(in the rows, 128 means zero)
Each row of numbers stands for one object and depends on some of the facts below. Use the named rows to name the rest.

Some rows with their names:
<529>: [ 87 128 118 130 138 125 123 147 146 118 121  99 143 132 128 138 127 131
 110 121 119 112 119 148 133 124 120 133 142 112 120 124 132 148 113 115]
<312>: [ 83 138 114 137 142 121 120 150 137 112 116 109 156 131 130 130 132 135
 126 122 130 119 118 131 135 131 117 137 125 120 114 118 125 129 111 112]
<1210>: [ 86 131 117 124 145 134 137 127 136 120 114 101 133 135 133 129 142 126
 120 122 110 103 111 131 122 123 118 136 141 106 124 125 132 125 117 134]
<385>: [ 87 139 119 153 140 125 122 123 142 124 121 108 140 129 137 124 142 133
 138 112 128 119 114 115 130 118 117 145 105 119 128 116 122 125 103 121]
<895>: [ 89 128 121 147 137 132 131 120 149 132 128 100 126 130 133 131 137 128
 124 112 115 110 115 130 134 113 118 144 122 108 134 121 133 141 106 123]
<1027>: [ 86 127 115 134 139 126 125 146 146 121 122 101 144 133 124 136 124 128
 112 126 114 110 115 142 138 126 118 138 142 112 120 124 134 143 113 115]
<970>: [ 98 137 111 148 128 121 109 105 148 131 120 104 136 139 130 121 137 133
 122 143  94 124 103 116 132 113 110 164 113 138 127 116 115 118  98 122]
<616>: [ 98 127 113 143 127 128 117 105 153 137 126  96 124 139 127 127 132 128
 106 137  82 115 105 129 135 108 112 161 127 123 133 121 128 137 101 124]
<426>: [ 90 137 111 141 142 135  88 123 145 110 126 109 156 135 133 119 132 128
 145 144 133 114 115 132 118 123 119 139 124 129 135 128 126 112 105 124]
<380>: [ 93 127 120 134 135 120 126 150 149 124 131  98 146 129 132 142 121 128
 126 133 108 107 114 144 120 126 121 139 148 119 116 125 127 148 114 119]
<1109>: [ 83 138 110 144 150 130 122 127 133 126 104 114 158 131 141 132 128 123
 162 130 100 106 106  94 119 124 120 137 139 120 121 122 116  91 118 132]
<343>: [ 86 140 114 131 146 127 125 127 131 117 106 110 151 134 138 126 140 129
 138 130 108 113 108 111 117 125 116 139 130 122 119 120 118 101 115 132]
<160>: [ 86 133 139 122 135 121 100 131 157 126 126  91 140 129 132 131 151 141
 126 120 125 109 117 137  95 125 124 141 145 103 138 123 132 154 115 124]
<1170>: [108 127 134 135 130 125 106 139 157 120 159  91 142 123 150 139 125 126
 163 150 123  98 113 161  70 125 130 136 147 130 125 136 121 142 109 137]
<333>: [ 90 133 121 152 137 127 125 122 147 131 125 103 135 128 138 130 136 130
 135 113 118 114 116 121 128 115 119 144 117 115 130 119 126 132 105 123]
<757>: [ 67 122 102 141 139  98 115 123 176 128 119  89 132 118 134 149 144 137
  97 115 109  93 132 155 157 125 113 152 102  65 153 143  93 106  97 141]
<1015>: [ 92 127 124 146 135 130 128 120 151 133 127  98 127 130 138 134 134 127
 124 114 110 110 117 131 124 110 120 143 127 111 133 121 128 145 106 126]

There are 2 kinds of fact about the objects: μ, ψ.
μ: points at; ψ: is of sort
{<984>} μ <760>
{<984>, <28>, <895>} μ <1252>
{<984>, <1210>, <941>, <798>} μ <352>
{<984>, <723>} μ <259>
{<984>, <28>, <355>} μ <453>
{<984>, <881>, <300>} μ <118>
{<984>, <168>} μ <202>
{<144>, <874>, <1168>, <380>} μ <196>
{<144>} μ <1051>
{<1027>} μ <500>
{<1027>, <355>} μ <710>
{<1027>, <28>, <307>, <531>, <300>} μ <628>
{<1027>, <1107>, <1210>, <941>} μ <605>
{<545>, <632>, <512>} μ <120>
{<545>, <300>} μ <79>
{<632>, <237>, <28>, <285>} μ <289>
{<54>, <1168>, <344>} μ <175>
{<54>, <300>, <943>} μ <553>
{<54>, <1210>} μ <174>
{<237>, <307>, <1107>, <723>} μ <703>
{<28>, <895>} μ <1090>
{<28>, <482>} μ <509>
{<159>, <591>} μ <1118>
{<307>, <512>, <867>} μ <172>
{<307>} μ <921>
{<307>} μ <426>
{<307>, <473>, <616>} μ <314>
{<307>} μ <366>
{<512>} μ <649>
{<512>, <1015>, <943>, <344>} μ <1113>
{<512>, <867>} μ <436>
{<512>, <529>, <798>} μ <1261>
{<531>} μ <1179>
{<531>} μ <125>
{<531>, <529>, <1030>} μ <551>
{<874>, <1170>} μ <566>
{<1168>, <727>, <1015>} μ <730>
{<1168>} μ <601>
{<1168>, <160>, <1030>} μ <1111>
{<1107>, <1067>} μ <1109>
{<1107>} μ <885>
{<1107>, <943>, <380>} μ <1137>
{<1107>, <867>} μ <461>
{<727>, <616>} μ <631>
{<727>} μ <282>
{<727>, <895>} μ <1123>
{<727>, <355>} μ <1200>
{<895>} μ <385>
{<895>, <941>} μ <598>
{<895>} μ <258>
{<895>} μ <23>
{<1210>, <355>, <591>} μ <312>
{<1210>} μ <904>
{<160>} μ <696>
{<1070>, <757>} μ <1053>
{<562>} μ <213>
{<482>} μ <918>
{<168>} μ <1195>
{<168>} μ <560>
{<867>} μ <343>
{<529>} μ <464>
{<757>} μ <190>
{<300>} μ <899>
{<616>} μ <241>
{<616>} μ <970>
{<616>} μ <472>
{<798>} μ <625>
{<798>, <591>} μ <944>
{<1067>} μ <1138>
[<899>, <545>, <159>, <1168>, <601>, <605>, <426>, <1070>, <1170>, <175>, <23>, <344>] ψ d
[<471>, <1118>, <984>, <632>, <28>, <625>, <531>, <1053>, <482>, <1200>, <300>] ψ c
[<343>, <1051>, <918>, <202>, <874>, <1107>, <727>, <190>, <1210>, <649>, <128>, <1109>, <473>, <562>, <703>, <1179>, <259>, <1030>, <760>, <881>, <943>, <1123>, <125>, <560>, <1195>, <289>] ψ b
[<730>, <631>, <144>, <1027>, <1114>, <307>, <1090>, <941>, <118>, <436>, <312>, <529>, <380>] ψ f
[<213>, <1138>, <385>, <54>, <237>, <453>, <885>, <512>, <1252>, <970>, <333>, <598>, <895>, <285>, <551>, <352>, <723>, <509>, <282>, <196>, <628>, <921>, <566>, <944>, <1113>, <472>, <258>, <168>, <172>, <1111>, <867>, <904>, <464>, <1261>, <757>, <1015>, <79>, <314>, <1137>, <616>, <366>, <798>, <1067>, <461>, <710>, <553>, <500>] ψ a
[<241>, <174>, <120>, <696>, <160>, <355>, <715>, <591>] ψ e

Which object is each row?
No name comes twice in this set of rows, the named rows included.
[ 82 124 113 172 144 139 118 119 155 153 116 108 145 128 140 145 107 114
 159 116  93  99 115  94 135 105 125 138 142 105 140 125 125 119 112 125]  <1067>
[ 94 131 125 118 142 130 136 128 137 116 116  98 132 133 138 131 145 129
 116 122 109 107 113 139 109 121 121 135 141 111 121 125 128 132 117 135]  <1030>
[ 88 135 117 125 144 129 133 128 133 118 114 104 139 133 135 126 143 128
 130 128 109 108 108 125 117 125 117 140 135 116 120 122 125 115 116 134]  <128>
[104 137 136 154 128 111 125 134 149 130 143  99 142 118 157 140 136 135
 170 128 115 113 112 125  80 122 125 144 117 137 115 118 104 133 105 131]  <566>
[102 131 130 123 134 121 139 134 141 124 133  94 133 126 146 139 138 128
 142 136  97 100 107 139  83 127 123 140 149 122 112 126 116 132 118 141]  <874>
[ 93 131 115 120 140 132 133 120 137 121 116  99 131 137 130 127 142 127
 116 134  96 107 106 134 120 122 116 145 142 114 122 124 128 124 115 134]  <727>
[ 87 129 115 129 144 134 135 126 138 126 113 102 138 134 134 132 134 122
 130 127  98 102 108 122 121 121 120 138 147 109 125 126 128 117 118 135]  <1107>
[ 87 127 111 134 136 125 122 140 148 124 122 101 143 136 123 135 122 127
 109 134 103 111 112 141 140 124 116 145 145 116 120 124 133 141 112 116]  <307>
[ 90 127 122 149 137 132 125 120 151 134 124 100 129 131 137 134 132 128
 126 111 111 110 116 126 131 111 121 141 128 109 135 122 131 141 107 124]  <512>
[ 87 130 117 124 145 134 142 128 134 121 120 101 132 134 130 128 142 124
 122 124 109 102 108 133 124 127 117 141 141 107 123 125 134 123 117 134]  <881>

The same objects again, as new rows of numbers:
Known rows:
<1195>: [126 156 130 125 127 150 110 139 124 123 125 137 122 121 105 126 154 115
 123 125 119 118 132 154 133 112 128 142 143 128 120 111 129 123 118 133
 144 109 116 141 118 109 133 138 143]
<160>: [ 77 113 130 181 138 116 151 145  88 115 118 135 153 128 167 118  97 105
 139 156 101 165 166  49  92 152  91 178 146 154 138 134 135 151 152 134
  86 105 160 108 189 137 114 126 103]
<1107>: [185 109 170 124 131  76 178  79 163 163 161  88 143 118 164 172 129 158
 132 117 158  85  75 162 162 112 142  89 120  78 150 115 140 120 117 169
  73 114 116  92 170 132 120 106 135]
<598>: [135 132 124 117 124 131 110 132 125 119 129 144 108 131 104 129 148 127
 125 118 123 142 133 135 126 150 146 111 130 135 109 114 124 127 130 113
 155 135 116 129  98 144 126 139 136]
<128>: [134 153 128 118 125 143 107 138 122 126 111 134 126 114 105 122 151 114
 126 130 118 120 134 155 135 108 130 137 146 129 121 115 126 120 126 140
 140 108 112 146 113 109 131 133 139]
<174>: [125 163 118 123 109 137 115 145 124 109 139 150 102 144 136 111 156 138
 122 139 143 125 135 143 145 143 157 130 123 149 126 121 110 128 163 133
 132 113  99 131 118 138 125  98 131]
<1168>: [ 82  69 152 205 133 138 178  93 128 127 108 146 196 111 153 140  69 139
 141 144 152 137 173  59 112 138 145 190 123 115 179 119 112 143 153 164
  71 124 164 154 187 124 157 106 137]
<1070>: [111 127 129 127 165 105 141  94  55 138 160  64 220  99 134 144 117 153
  97 118 142 100  96 113 144 106 132 107 137 123 146 172 141 168 134 120
 134 119 167 118 179 166 126 119  82]
<628>: [122 127 123 114 139 119 110 142 138 134 108 142  73 157 137 134 117  69
 168 142  95 141 143 121  94 160 117 119 140 134 116  98 153 100 105 114
 129 126 122 103  79 136 110 134 139]
<904>: [133 136 128 114 126 140 104 133 124 120 120 140 114 128 105 127 147 128
 121 115 122 132 134 138 132 142 150 112 128 138 110 129 122 130 127 111
 155 134 114 137 102 138 127 139 130]
<300>: [130  58 119 132 115 117 158 146 177 138 107 105  62 182 195 141  76  78
 165 132  97 138 148 112 115 187  86 143  80 132 162  91 146  92 132 165
  62 120 109  97 132 149 130  90 178]
<899>: [ 98 147 107 116 128 153 110 129 123 130 122 133 121 146 115 111 128  92
 154 131 139 109 133 143 120 138 144 135 127 126 126 104 144  98 131 123
 141 112 124 146  92 141 137 118 137]
<159>: [108 111 121 137 116 121 160 124  79 128 163  80 199 112 109 149 138 164
  90  89 139 137 110 108 152 146 126 134  89 126 135 161 120 152 160 142
 147 140 139 121 175 190 141 115 105]
<632>: [149 113  55 121 103 154 161 181 178 143 105 123 124 162 106  44  96 163
 155 120 149 126  72 113 138  88  15 167  97  82 127 189 138 125  78 109
  98 193 166  93 159 114 123 187  76]
<601>: [ 96 152 115 131 133 160 114 118 116 120 126 143 135 130 111 105 134 108
 135 139 143 109 135 132 127 123 155 139 135 130 127 117 133 109 130 127
 144 117 135 149 110 131 144 128 135]
<1179>: [123 157 132 119 127 145 107 142 123 123 112 136 116 122 110 118 145  98
 136 130 107 124 140 146 124 118 123 145 151 131 121 107 127 115 115 137
 139 113 119 141 110 109 135 141 140]
<895>: [133  90 130 139 115 104 161 137 143 132 133 123 117 145 132 146 119 133
 134 112 117 155 124  98 117 170 111 125 107 121 122 124 131 128 131 131
 117 147 126  97 142 163 124 135 129]

Which object is each row?
No name comes twice in this set of rows, the named rows included.
[121 110 123 146  93  96 169 144 111 125 173 115 133 141 146 142 149 150
 111 115 123 153 118  90 138 184 114 135  88 132 121 130 114 143 167 142
 114 123 107  77 172 191 118 102 119]  <355>
[ 82  77 124 139 147 124 142 144 107 146 114  92 106 145 180 123  82  59
 143 139  55 155 151  73  86 180  52 150 126 151 151 110 146 118 106 135
  81 110 149  98 162 148 131 132 143]  <531>
[ 97 171 116 130 124 137 106 153 100 119 127 156 115 127 137  98 140 112
 130 152 128 127 146 119 123 131 131 137 157 150 116 121 121 128 139 117
 128 107 126 130 133 122 120 119 114]  <696>
[125 146 145 140 126 145 116 122 132 132 122 151 135 106 107 118 154 123
 124 135 129 116 133 141 138 114 146 140 157 112 122 107 115 119 113 140
 132 106 108 146 133 103 140 149 145]  <1051>
[132  99 138 139 131  98 152 120 132 131 128 124 130 136 136 154 109 132
 135 119 119 147 124  99 119 155 118 121 113 124 129 129 137 140 130 132
 116 134 133 104 139 151 121 135 124]  <168>
[167  85 117 129 126 106 128 144 136  95  88  93 158 150 138 162  57 181
 140 116 147 135 149 129 141  70 112 157  98 140 166 199 131 171 168 142
 123 173 165 131 136 122 100  96  96]  <512>
[ 66  89 141 180 151 129 143 153  71 122  90 108 171 110 140 141  76  69
 149 137  55 179 189  54  74 148  44 200 155 152 147 129 141 149 126 152
  95 100 178 124 187 120 122 146 130]  <1030>
[117 125 114 128 122 162 108 123 144 105  98 141 133 145 123 121 106 123
 150 132 160 108 155 144 140 116 167 157 110 137 155 129 123 117 160 144
 135 131 134 170  97 123 146  94 147]  <175>
[154  59 142 154 109 104 147 123 172 107  96 121 115 160 158 179  68 160
 146 116 147 150 166 114 131 143 146 153  78 135 165 133 122 141 181 163
  90 154 129 127 133 141 130  80 161]  <54>
[141 118 139 123 169  84 134 104  78 127 148  75 194  94 132 168 114 169
  87 118 131 125 105 101 141 102 119 100 143 130 132 183 124 179 128 107
 140 140 162 105 181 145 116 132  79]  <757>
[166 108 140 114 144  68 153  92 158 165 144  97 122 134 159 155 107 137
 145 126 146 101  81 129 120 117 117  82 127  83 126 136 151 122  96 120
  90 147 141  73 143 138 103 137 103]  <723>
[118 135 102 104 128 175 103 141  95 107 149 112 140 109 107  98 169 158
  68 108 120 132 114 133 162 136 131 115 113 153 114 146  98 153 143 113
 173 125 111 146 149 153 156 138 125]  <1118>
[153 178  71 109  99 166 135 186 167 145 107 162 109 150  60  46 148 129
 170 126 142 114  78 154 130  64  49 163 134  69  95 158 148  99  63 113
 133 163 142 123 102  87 110 209  85]  <289>
[124 146 123 118 101 151 130 131 112 128 174 128 133 116 114 123 176 146
  85 113 129 137 121 136 137 145 128 123 102 152 109 141 117 131 153 118
 177 136 102 149 108 136 133 114 138]  <312>
[158 103 139 120 144  84 140 107 122 130 127  89 150 127 155 167  92 158
 136 127 142 117 120 128 136  98 129 102 127 123 145 165 134 151 132 129
 114 149 154 106 152 139 105 115 104]  <867>

Now the same objects, written a new way:
Known rows:
<529>: [157 126 144  85 132 138 128 117 125  95 180 152  96 158 177  53 142 168
 123 133  86  53 197 147 109 125 102 136  85 130 124 121 117  80  79 126
  99 144 100 133 165  82 132 120]
<500>: [138 136 106 141 139 139 120 142 135 117  99 122 140 122 153 164 139 127
 112 121 153 135 100 118 115 119 127 128 127 136 127 135 122 150 116 135
 124 113 143 135 107 140 123 124]
<881>: [133 153 129 123 115 100 137 139 129 132 134 106 113 111 126  85 117 149
 156 154 112 134 137 159 111 132 144 108 140 125 125 103 125  88  94 112
 159 130 121 121 122 124 129 157]
<54>: [148 161 115 103 133 146 104 130 140  87 137 161 139 114 139  91 145 122
 132 100 120  96 133 115 103 124 148 139 106 119  80 115 135 106  90 112
  93 128 109  99 144 154 117 131]
<1252>: [130 114  97 139 157 123 104 145 152 149  90 103 148 104 147 182 128 105
 125 115 173 179  80 141 115 109 117 115 129 143 160 143 106 144 123 137
 125 102 169 138  65 125 125 117]
<553>: [131 110 114 133 118 165 130 135 127 120  99 144 158 104 137 184 130 102
 121 117 147 146  99 127 112 133 128 121 145 157 132 137  98 135 127 147
 124 108 127 127  79 149 135 114]
<730>: [138  69 167 129 142 168 156 118 104 164 129 140 124 135 123 125 134 124
 105 129 116 143 134 121 155 107 100 129 124 177 123 106  98 159 166 145
  77 123 125 125 103 120 136  74]
<1111>: [140 121 128 130 128 170 129 117 101 141 112 174 162 134 104 154 120  94
  92  95 137 145 126 110 121 130 118 121 129 136 152 135  87 129 144 160
  90 125 120 116  60 116 124 141]
<591>: [129 154 115 125 145 109  86 130 143 105 126 123  91 122 179  32 163 130
 150 121  85  34 152 103 119 134 108 135  77 106 124 114 191 124 100 108
 120 127 100  90 166 147 119 156]
<160>: [125 130 141 111 127 135  94  98 105 136 165 172 118 134 112  43 161  86
 145 109  90 101 194  95 113 142 109 121  77 114 128 117 150  84 120 125
  91 146 109  90 138 135 136 165]
<258>: [130 128 107 129 161 120 109 145 159 159  94 114 141 104 124 160 121 121
 109 140 157 174  99 122 117  93 123 127 118 135 140 137 126 154 119 121
 108 113 181 135  89 133 126 121]
<631>: [135  56 166 134 150 137 145 119 107 187 124 113 108 160 134 127 115 148
  97 153 118 168 147 123 152  81 107 142 127 151 137 125 125 186 174 149
  91 137 150 155 136 110 137  79]
<696>: [112  96 141 128 131 148 101 105  99 157 131 155 130 130  95  90 155  62
 132 115 107 126 164  99 125 144  96 108 102 146 158 121 130 107 163 153
 102 139 117  97 111 130 143 165]
<79>: [144 129 114 125 108 130 121 140 128 122 112 146 150 122 144 189 131 110
 130 120 161 165 116 142 103 140 121 118 145 155 148 149 100 123 119 151
 140 111 147 145  94 121 132 126]
<531>: [120 136 140  90 139 133 100  98 128  98 206 163 119 127 125  71 137 138
 109 105  90  64 156 186  99 119 127 112  98  95  95 138 132  83  67 138
 152 137 127 143 172 109 129 143]
<333>: [130 162 123 127 150 128 124 121 150 123 121 132 127 144 106 169 115 119
 125 116 151 157 144 103 143 152 128 145  97 117 157 149 125 122 131 104
 114 126 139 121 130 136 120 152]
<426>: [120 100 144 137 107  93 135 111  99 136 151 106 139 165 135 125 157 121
 127 146 163 151 120 129 123 117 138 133 166 112 136 139 143 160 185 156
 151 136 134 170 163  99 150  89]

Rows to name:
No name comes twice in this set of rows, the named rows included.
[113 105 119 152 124 140 115 141 116 132  99 130 126  96 152  85 171  87
 142 125 109  97 102 118 129 139 100 121 123 156 134 114 153 136 162 148
 129 116 112 112 106 148 136 121]  <174>
[144 172 113  98 159 107  79 132 176 131 137 129 125 112 135  84 136 136
 131 130 149 136 146 111 100  93 144 122  90  97  89 127 148 126  79  92
  95 125 151 110 167 142 118 139]  <895>
[110  86 126 140 100 124 105 115 101 136 128 133 127 126 154 137 167  85
 155 126 123 145 143 130 108 152 105 107 126 165 156 138 120 126 144 175
 160 120 120 140 120 123 156 136]  <120>
[129  90 134 155 123 123 143 137 109 196  87  97 118 126  88 114 104 132
 116 160 120 172  97 127 137 102 129 117 154 134 143 112 139 161 174 139
 143 134 158 128  82 123 108 143]  <1123>
[ 88 177 142 128 149  73 137 111 138 128 145 113 128 183  89 133 111 110
 140 125 137 139 175  86 163 175 124 170  98  65 181 148 154 127 171  67
 124 157 144 147 159 107 122 163]  <1070>
[122 142 143 100 118  96 129 114 122 103 179 147 140 149 142  80 167 121
 150 130 135 117 150 131 106 135 138 127 123 112 136 125 143 104 125 128
 134 139 126 156 177 114 145 120]  <545>
[143 168 116 116 111 112 138 145 140 104 127 114 100 114 137  39 115 171
 153 142  79  50 123 143 129 125 154 133 114 106  85  93 162  86  89 103
 141 133  94 101 150 138 113 158]  <1210>
[116 118 134 155  87 130 175 146 119 110 107 103 133 117 120 166 109 151
 155 156 129 148  92 133 156 160 150 128 184 145 112 109 124 135 173 144
 173 128 104 126 120 150 131 114]  <1109>
[101 123 131 136 137 116 100 107 133 138 141 126 115 143 114 120 141  81
 159 126 125 141 167  92 150 161 107 134  90 112 161 137 152 141 156 108
 115 136 130 117 150 143 134 165]  <715>
[136 105 141 137  91 107 143 106  89 144 151 113 102 160  97 109 112 159
 134 170 102 132 155 127 132 106 149 138 159  97 114 122 145 153 145 140
 156 148 123 142 172 122 121 164]  <473>
[116  69 142 154 129 108  94  89  96 173 125 110 109 158 118 109 156 104
 120 143 121 165 148  79 130 100 110 133 126 114 141 140 166 195 194 153
 117 136 149 128 160 134 138 135]  <241>

